Below are the code and all the weights of a small trained network. Each question names an input and a class and asks about switching units off, where a switched-off unit gives its printed mean instead of its output.

import numpy as np


def w(rows, s, z=0):
    codes = np.array(rows[::2]) - 128.0
    scale = np.full(codes.shape[1], s)
    scale[-1] = z or s
    return codes * scale


def f(y):
    return y / 2 * (1 + np.tanh(0.7978845608 * (y + 0.044715 * y**3)))


def log_softmax(a):
    a = a - a.max(-1, keepdims=True)
    return a - np.log(np.exp(a).sum(-1, keepdims=True))


def net(x, mask):
    res = np.array(x, float).reshape(1, 5) / 4 @ E
    y = f(res @ A[0][:, :-1].T + A[0][:, -1])
    res = res + np.where(mask, y, B[0][:, -1]) @ B[0][:, :-1]
    return log_softmax(res[-1] @ U[:, :-1].T + U[:, -1])


A, B = {}, {}
E = w([
[96,133,115,95,100,172,105,119,148,131],'x0',
[191,176,185,97,66,205,225,157,109,123],'x1',
[96,254,135,130,220,119,137,150,207,91],'x2',
[145,136,38,232,82,178,130,185,151,104],'x3',
[143,119,131,121,131,136,115,128,140,110],'x4',
],0.0099)
A[0] = w([
[111,72,86,159,131,112,67,135,176,151,248],'n1',
[85,90,127,124,96,137,92,88,133,115,160],'n2',
[192,136,144,115,3,235,232,215,66,132,184],'n3',
[149,186,191,70,148,112,191,127,128,116,158],'n4',
[128,76,196,77,107,119,125,61,110,196,182],'n5',
[120,202,53,222,145,185,140,240,222,98,85],'n6',
[78,165,104,110,187,73,59,76,123,118,187],'n7',
[120,55,73,198,129,105,47,102,115,128,195],'n8',
[92,141,141,112,176,58,111,84,146,140,216],'n9',
[138,53,46,206,79,125,108,133,128,134,251],'n10',
[138,188,253,88,127,170,206,143,146,106,218],'n11',
[155,25,210,82,109,139,89,52,46,183,209],'n12',
[79,116,145,93,182,69,131,93,188,118,223],'n13',
[145,50,62,214,35,135,119,161,102,132,150],'n14',
[132,52,164,27,118,97,136,76,55,149,206],'n15',
],0.0067,0.0026)
B[0] = w([
[49,112,145,169,156,92,85,111,193,118,195],'n1',
[102,100,132,154,138,65,143,111,112,170,154],'n2',
[222,112,101,75,46,213,172,100,95,101,255],'n3',
[129,224,210,180,61,206,102,176,171,164,190],'n4',
[166,148,83,152,203,115,139,166,159,141,202],'n5',
[159,76,31,180,203,55,203,68,143,120,251],'n6',
[90,156,142,55,168,43,98,119,80,47,209],'n7',
[45,122,197,196,180,165,72,130,217,176,210],'n8',
[53,175,135,89,160,101,62,116,77,86,196],'n9',
[79,89,208,212,107,175,72,82,119,158,215],'n10',
[101,251,160,187,50,228,167,215,220,241,224],'n11',
[148,113,3,167,207,64,224,111,187,156,238],'n12',
[43,115,184,67,133,17,29,143,82,60,200],'n13',
[103,143,222,165,48,230,46,102,124,158,214],'n14',
[127,114,61,154,204,74,179,146,173,162,223],'n15',
],0.0061,0.0098)
U = w([
[106,72,39,173,203,77,117,74,147,100,214],'0',
[98,152,254,192,100,181,77,154,184,180,205],'1',
[199,144,26,153,129,141,218,161,172,139,101],'2',
[182,81,159,146,46,194,126,89,11,84,5],'3',
[108,161,179,21,140,91,66,154,59,42,69],'4',
],0.008,0.0016)

Each question gives the input, the list of numbers given to net, and the class t.
The units are the neurons (one row each of A and B). Each row of codes is followed by its name. A weight is (code - 128) times the scale printed after its matrix; where a second scale follows, it is the last column's (A, B and U).
mask holds one flag per neuron, in row order. A switched-off neuron (its flag False) gives its mean, the last column of its row in B, instead of its output. The means were averaged over made-up inputs and are rounded, as every weight is.
A unit's drop is (log p(t) with every unit on - log p(t) with that unit switched off) / (log p(t) with every unit on - log p(t) with every unit switched off).
The circuit of an input: a set's keep is (log p(t) with only the set's units on - log p(t) with every unit switched off) / (log p(t) with every unit on - log p(t) with every unit switched off). Starting from the 12 units with the biggest drops (on a tie, the unit counted first), units are removed one at a time, each time the one whose removal leaves the highest keep (on an exact tie, the one counted first), for as long as the keep stays at least 0.8.
units of the circuit, in order: the units of the circuit, biggest drop first
k most important neurons: the k neurons with the biggest drops, biggest first
drop of u: that unit's drop, to one decimal
input [6,0,4,6,4], class 0: 2 most important neurons	[n11 n6]
input [-8,-8,-7,2,5], class 1: units of the circuit, in order	[n14]
input [-6,0,-6,3,2], class 1: 2 most important neurons	[n8 n14]
input [4,4,0,7,6], class 3: units of the circuit, in order	[n12 n3]
input [4,-2,-4,2,2], class 1: 2 most important neurons	[n6 n14]
input [-7,2,0,-4,-5], class 2: 3 most important neurons	[n14 n10 n8]
input [8,-4,0,5,6], class 1: 2 most important neurons	[n12 n14]
input [-2,2,-8,8,-4], class 3: 2 most important neurons	[n3 n11]
input [-6,0,1,-7,7], class 4: 3 most important neurons	[n6 n13 n9]
input [4,-1,2,7,-8], class 0: 3 most important neurons	[n6 n11 n4]
input [3,0,7,7,3], class 0: drop of n11	0.4
input [-3,-1,-1,6,-1], class 1: drop of n14	0.4
input [-7,-3,4,-4,0], class 4: drop of n12	0.0
input [-6,7,-6,-1,-6], class 2: units of the circuit, in order	[n12]
